Below are the code and all the weights of a small trained network. Each question names an input and a class and asks about switching units off, where a switched-off unit gives its printed mean instead of its output.

import numpy as np


def w(rows, s, z=0):
    codes = np.array(rows[::2]) - 128.0
    scale = np.full(codes.shape[1], s)
    scale[-1] = z or s
    return codes * scale


def f(y):
    return np.maximum(y, 0)


def log_softmax(a):
    a = a - a.max(-1, keepdims=True)
    return a - np.log(np.exp(a).sum(-1, keepdims=True))


def net(x, mask):
    res = np.array(x, float).reshape(1, 4) / 4 @ E
    y = f(res @ A[0][:, :-1].T + A[0][:, -1])
    res = res + np.where(mask, y, B[0][:, -1]) @ B[0][:, :-1]
    return log_softmax(res[-1] @ U[:, :-1].T + U[:, -1])


A, B = {}, {}
E = w([
[203,186,124,132,127,162],'x0',
[124,140,141,60,151,1],'x1',
[110,131,46,247,170,60],'x2',
[181,68,159,158,63,88],'x3',
],0.011)
A[0] = w([
[161,92,105,172,84,90,212],'N0',
[122,88,163,148,114,143,143],'N1',
[138,141,94,99,178,38,153],'N2',
[155,151,151,111,184,2,146],'N3',
[75,121,186,112,120,195,119],'N4',
[141,222,209,74,210,130,132],'N5',
[115,83,111,103,77,137,142],'N6',
[81,158,151,105,154,163,187],'N7',
[131,90,55,101,203,70,163],'N8',
[143,47,167,96,160,152,163],'N9',
[161,135,146,64,103,70,134],'N10',
[138,139,135,126,58,246,253],'N11',
[178,176,152,98,110,152,233],'N12',
[105,114,132,146,172,49,190],'N13',
[148,181,171,42,146,77,172],'N14',
[95,88,158,74,66,198,181],'N15',
[192,164,173,112,55,85,188],'N16',
[78,159,107,151,140,38,163],'N17',
[101,148,87,125,144,66,143],'N18',
],0.012,0.0044)
B[0] = w([
[141,154,136,159,67,129,190],'N0',
[96,102,191,176,127,131,158],'N1',
[193,70,208,157,168,99,226],'N2',
[156,84,204,150,63,52,244],'N3',
[118,183,163,73,157,137,190],'N4',
[213,162,82,119,84,144,222],'N5',
[71,164,195,187,185,95,161],'N6',
[252,249,68,42,62,196,191],'N7',
[205,114,101,143,186,96,218],'N8',
[34,111,183,137,135,120,177],'N9',
[92,109,145,173,76,178,195],'N10',
[110,195,194,133,85,164,245],'N11',
[133,234,117,46,87,140,199],'N12',
[224,128,103,148,128,71,218],'N13',
[148,67,112,160,16,168,226],'N14',
[77,193,207,95,131,92,219],'N15',
[124,163,143,104,50,163,193],'N16',
[254,115,79,164,182,44,228],'N17',
[161,132,81,127,168,49,202],'N18',
],0.0078,0.013)
U = w([
[149,162,72,84,16,173,165],'0',
[46,144,215,72,173,98,136],'1',
[84,27,86,53,145,147,16],'2',
[132,140,10,142,225,105,135],'3',
[95,76,148,213,83,132,180],'4',
[63,37,88,41,183,125,2],'5',
[168,103,114,133,152,44,96],'6',
],0.012,0.0063)

Each question gives the input, the list of numbers given to net, and the class t.
The units are the neurons (one row each of A and B). Each row of codes is followed by its name. A weight is (code - 128) times the scale printed after its matrix; where a second scale follows, it is the last column's (A, B and U).
mask holds one flag per neuron, in row order. A switched-off neuron (its flag False) gives its mean, the last column of its row in B, instead of its output. The means were averaged over made-up inputs and are rounded, as every weight is.
A unit's drop is (log p(t) with every unit on - log p(t) with that unit switched off) / (log p(t) with every unit on - log p(t) with every unit switched off).
The circuit of an input: a set's keep is (log p(t) with only the set's units on - log p(t) with every unit switched off) / (log p(t) with every unit on - log p(t) with every unit switched off). Starting from the 12 units with the biggest drops (on a tie, the unit counted first), units are removed one at a time, each time the one whose removal leaves the highest keep (on an exact tie, the one counted first), for as long as the keep stays at least 0.8.
circuit, biggest first: the units of the circuit, biggest drop first
k most important neurons: the k neurons with the biggest drops, biggest first
drop of u: that unit's drop, to one decimal
input [2,-8,8,-6], class 3: circuit, biggest first -> (N14, N3)
input [3,-3,3,1], class 4: circuit, biggest first -> (N7)
input [4,1,3,5], class 4: circuit, biggest first -> (N7, N17)
input [4,-1,3,1], class 3: circuit, biggest first -> (N14, N3)
input [3,-5,6,1], class 4: 2 most important neurons -> (N7, N12)
input [2,2,1,-6], class 3: 2 most important neurons -> (N11, N16)
input [2,-6,3,4], class 4: 3 most important neurons -> (N7, N5, N12)
input [-6,4,-7,8], class 4: 3 most important neurons -> (N14, N10, N11)
input [-5,6,-2,5], class 4: 2 most important neurons -> (N10, N14)
input [-2,-4,2,2], class 4: 3 most important neurons -> (N7, N12, N5)
input [-7,6,-8,-3], class 0: drop of N14 -> 1.2
